B =
[[-59 -12  40 -50  -8 -84  63]
 [-51 -68  18  11  24  76  91]
 [-87  32 -33 -27  89 -32   3]
 [-64 -48  50 -86 -44  61 -80]
 [ 72  67 -59  29 -48  81   0]]
Indices start at 1.
(1, 1) -> -59
(1, 6) -> -84
(2, 2) -> -68
(3, 6) -> -32
(1, 4) -> -50
(5, 2) -> 67
(1, 7) -> 63
(4, 5) -> -44
(1, 5) -> -8
(4, 6) -> 61
(1, 3) -> 40
(2, 4) -> 11
(5, 4) -> 29
(3, 3) -> -33

data =
[[ -16    0   13    4  -16   40  -23  -42  -33    1   10]
 [ -10    0    3  -13    3   31    2   27  -21   38   -5]
 [  -1    1   -2   30   18   -1   10    5    6    7    0]
 [  -3   -1  -22    0  -10   55  -12  -40  -29   22   -1]
 [  -9   10   -4   -9   -8   23    1 -106    6   -5   20]]
Indices start at 1.
(1, 1) -> -16
(1, 4) -> 4
(2, 1) -> -10
(3, 5) -> 18
(2, 6) -> 31
(2, 9) -> -21
(1, 7) -> -23
(5, 11) -> 20
(4, 1) -> -3
(1, 11) -> 10
(3, 7) -> 10
(2, 10) -> 38
(2, 2) -> 0
(5, 4) -> -9
(1, 5) -> -16
(3, 6) -> -1
(4, 3) -> -22
(2, 3) -> 3
(1, 10) -> 1
(5, 7) -> 1
(3, 1) -> -1
(5, 1) -> -9
(2, 8) -> 27

arr =
5204  4082  4289  6494  4834  6083  6027  6105  3227
4278  5947  5930  5948  5328  4593  4843  4528  6859
4113  6665  6549  5549  5564  4090  4420  4001  8172
6282  3851  4019  5618  4998  6622  6341  6701  2345
4660  4608  4771  6618  4907  5559  5644  5543  4378
4350  5072  5185  6560  5012  5159  5335  5117  5318
8448  3832  3853  3508  5498  7432  6727  7614  1341
2870  3743  4165  9047  4159  5432  5807  5350  3690
9001  4618  4478  2354  5927  7151  6392  7342  2448
1937  6449  6517  7853  4972  3422  4161  3233  8775
5088  7659  7321  3819  6170  3837  4044  3771  9449
6446  4844  4847  4682  5415  6071  5824  6135  3985
6507  5336  5258  4239  5617  5791  5565  5846  4804
3342  6892  6795  6128  5470  3666  4161  3535  8910
8009  5913  5642  2316  6188  5988  5509  6102  5127
8132  6834  6412  1478  6568  5467  5025  5565  6660
Rows and columns are counted from 1.
(1, 1) => 5204
(10, 9) => 8775
(6, 8) => 5117
(3, 2) => 6665
(8, 2) => 3743
(12, 5) => 5415
(7, 1) => 8448
(4, 9) => 2345
(6, 9) => 5318
(16, 7) => 5025
(14, 2) => 6892
(1, 9) => 3227
(6, 7) => 5335
(4, 7) => 6341
(8, 6) => 5432
(1, 4) => 6494
(2, 5) => 5328
(1, 6) => 6083
(11, 9) => 9449
(7, 7) => 6727
(10, 6) => 3422
(14, 4) => 6128
(14, 6) => 3666
(11, 8) => 3771
(14, 5) => 5470
(15, 9) => 5127
(5, 3) => 4771
(14, 3) => 6795
(2, 1) => 4278
(8, 7) => 5807
(9, 4) => 2354
(12, 9) => 3985
(2, 2) => 5947
(12, 4) => 4682
(16, 6) => 5467

a =
[[  12    9   -3  -51   -4   41   28  -52   41   24   89  -54   10]
 [  66   16    4  -35  -27  -55    8   26  -21  -35   -5  -14  -13]
 [  27  -23  -34  -47    1   52  -34  -67 -105   42   73   11  100]]
Rows and columns are counted from 1.
(1, 1): 12
(3, 9): -105
(3, 7): -34
(3, 5): 1
(2, 1): 66
(1, 8): -52
(3, 10): 42
(1, 12): -54
(2, 2): 16
(1, 9): 41
(1, 5): -4
(3, 12): 11
(2, 4): -35
(3, 13): 100
(1, 10): 24
(1, 4): -51

grid =
[[ 16   9  22  36  55  14 -43 -73 -16  -2]
 [ 28  -4  -6  60 -18  10 -67   2 -17 -56]
 [-12 -17  -2  -7  54  16  59 -62  17 -35]
 [ 13  18  -3   6 -53 -14 -59  60 -16  24]
 [ 13  17  -2   6 -53 -15 -60  60 -15  24]
 [-14 -18  -2  -9  55  15  58 -62  17 -33]
 [ -3  30  26 -11  17 -12 -36 -10 -15 102]
 [ -1  34  26 -12  16 -12 -34  -8 -14 102]
 [-13 -18  -1  -8  55  16  58 -64  16 -34]
 [  2 -26 -18   7 -19  10  37  13  15 -78]]
Rows and columns are counted from 1.
(1, 1) => 16
(2, 7) => -67
(7, 3) => 26
(6, 8) => -62
(2, 3) => -6
(7, 10) => 102
(7, 5) => 17
(10, 5) => -19
(10, 8) => 13
(8, 9) => -14
(1, 9) => -16
(8, 8) => -8
(9, 7) => 58
(3, 3) => -2
(9, 5) => 55
(5, 1) => 13
(9, 6) => 16
(2, 1) => 28
(1, 2) => 9
(1, 7) => -43
(3, 1) => -12
(10, 9) => 15
(2, 10) => -56
(5, 3) => -2
(9, 10) => -34
(9, 1) => -13
(4, 3) => -3
(7, 7) => -36
(5, 4) => 6
(4, 9) => -16
(6, 3) => -2
(2, 8) => 2

A =
[[  9 -12  24  17 -36   3  -8 -35  19]
 [-27 -46  12 -65 -35 -11 -11   7  -5]
 [-23 -48 -14 -18 -40  19   5 -15 -59]
 [ -5  29  22 -11  36 -16 -31  35   4]
 [ 42  33  22 -36  -8 -21 -12 -10   3]
 [ 45   1 -92   9 -33  58 -48 -19  11]
 [ 41 -22   0   8 -48  30  12  50  26]
 [ -4 -47   3 -21   3 -12 -44  -1 -33]
 [ 63  32   9 -32  48 -49  10 -32 -71]
 [-34 -99   5 -24 -86  27  -4   8  29]
 [ 51 -28  44 -84 -10  -6   1   5  30]
 [ 16 -12 -12 -15  28 -53 -42 -25 -41]]
Rows and columns are counted from 1.
row 1 col 1 -> 9
row 7 col 9 -> 26
row 8 col 5 -> 3
row 7 col 2 -> -22
row 10 col 2 -> -99
row 3 col 8 -> -15
row 8 col 9 -> -33
row 4 col 5 -> 36
row 10 col 1 -> -34
row 12 col 9 -> -41
row 9 col 6 -> -49
row 11 col 9 -> 30
row 4 col 9 -> 4
row 2 col 1 -> -27
row 3 col 3 -> -14
row 12 col 4 -> -15
row 7 col 5 -> -48
row 10 col 5 -> -86
row 5 col 6 -> -21
row 7 col 7 -> 12
row 7 col 1 -> 41
row 8 col 2 -> -47
row 9 col 2 -> 32
row 10 col 3 -> 5
row 2 col 6 -> -11
row 2 col 8 -> 7
row 4 col 6 -> -16
row 9 col 5 -> 48
row 7 col 3 -> 0
row 12 col 8 -> -25
row 3 col 5 -> -40
row 12 col 7 -> -42
row 11 col 7 -> 1
row 6 col 2 -> 1

m =
[[  9 -40  10 -53  33 -16 -13 -16 -29 -18  -3   3]
 [ 41  22  15 -11   9  44  35 -62  13 -82 -35 -58]
 [-10  32 -16 -19 -10 -30  51 -56  43 -27 -39  32]
 [-35   3 -10 -50 -37  -5  12  20  40  -9 -40  83]
 [ 28   5  36 -23  71 -33  21 -32  -1   2  33  16]
 [ 29  10 -18 -29 -58 -19   4  14 -42 -10   5 -17]
 [ -1  43   2 -31  57   1 -44 -27  48   0  40  40]
 [ 30 -55 -48  22   7   0 -10   2   5  46 -45   4]]
Rows and columns are counted from 1.
row 1 col 1	9
row 2 col 9	13
row 8 col 6	0
row 3 col 3	-16
row 4 col 8	20
row 5 col 1	28
row 3 col 1	-10
row 1 col 7	-13
row 3 col 7	51
row 6 col 10	-10
row 1 col 6	-16
row 7 col 5	57
row 7 col 3	2
row 8 col 5	7
row 1 col 12	3
row 3 col 6	-30
row 6 col 4	-29
row 2 col 3	15
row 3 col 4	-19
row 5 col 7	21
row 2 col 7	35
row 1 col 11	-3
row 8 col 9	5
row 7 col 7	-44
row 5 col 9	-1
row 8 col 11	-45
row 5 col 6	-33
row 5 col 11	33
row 8 col 8	2
row 3 col 5	-10
row 2 col 4	-11
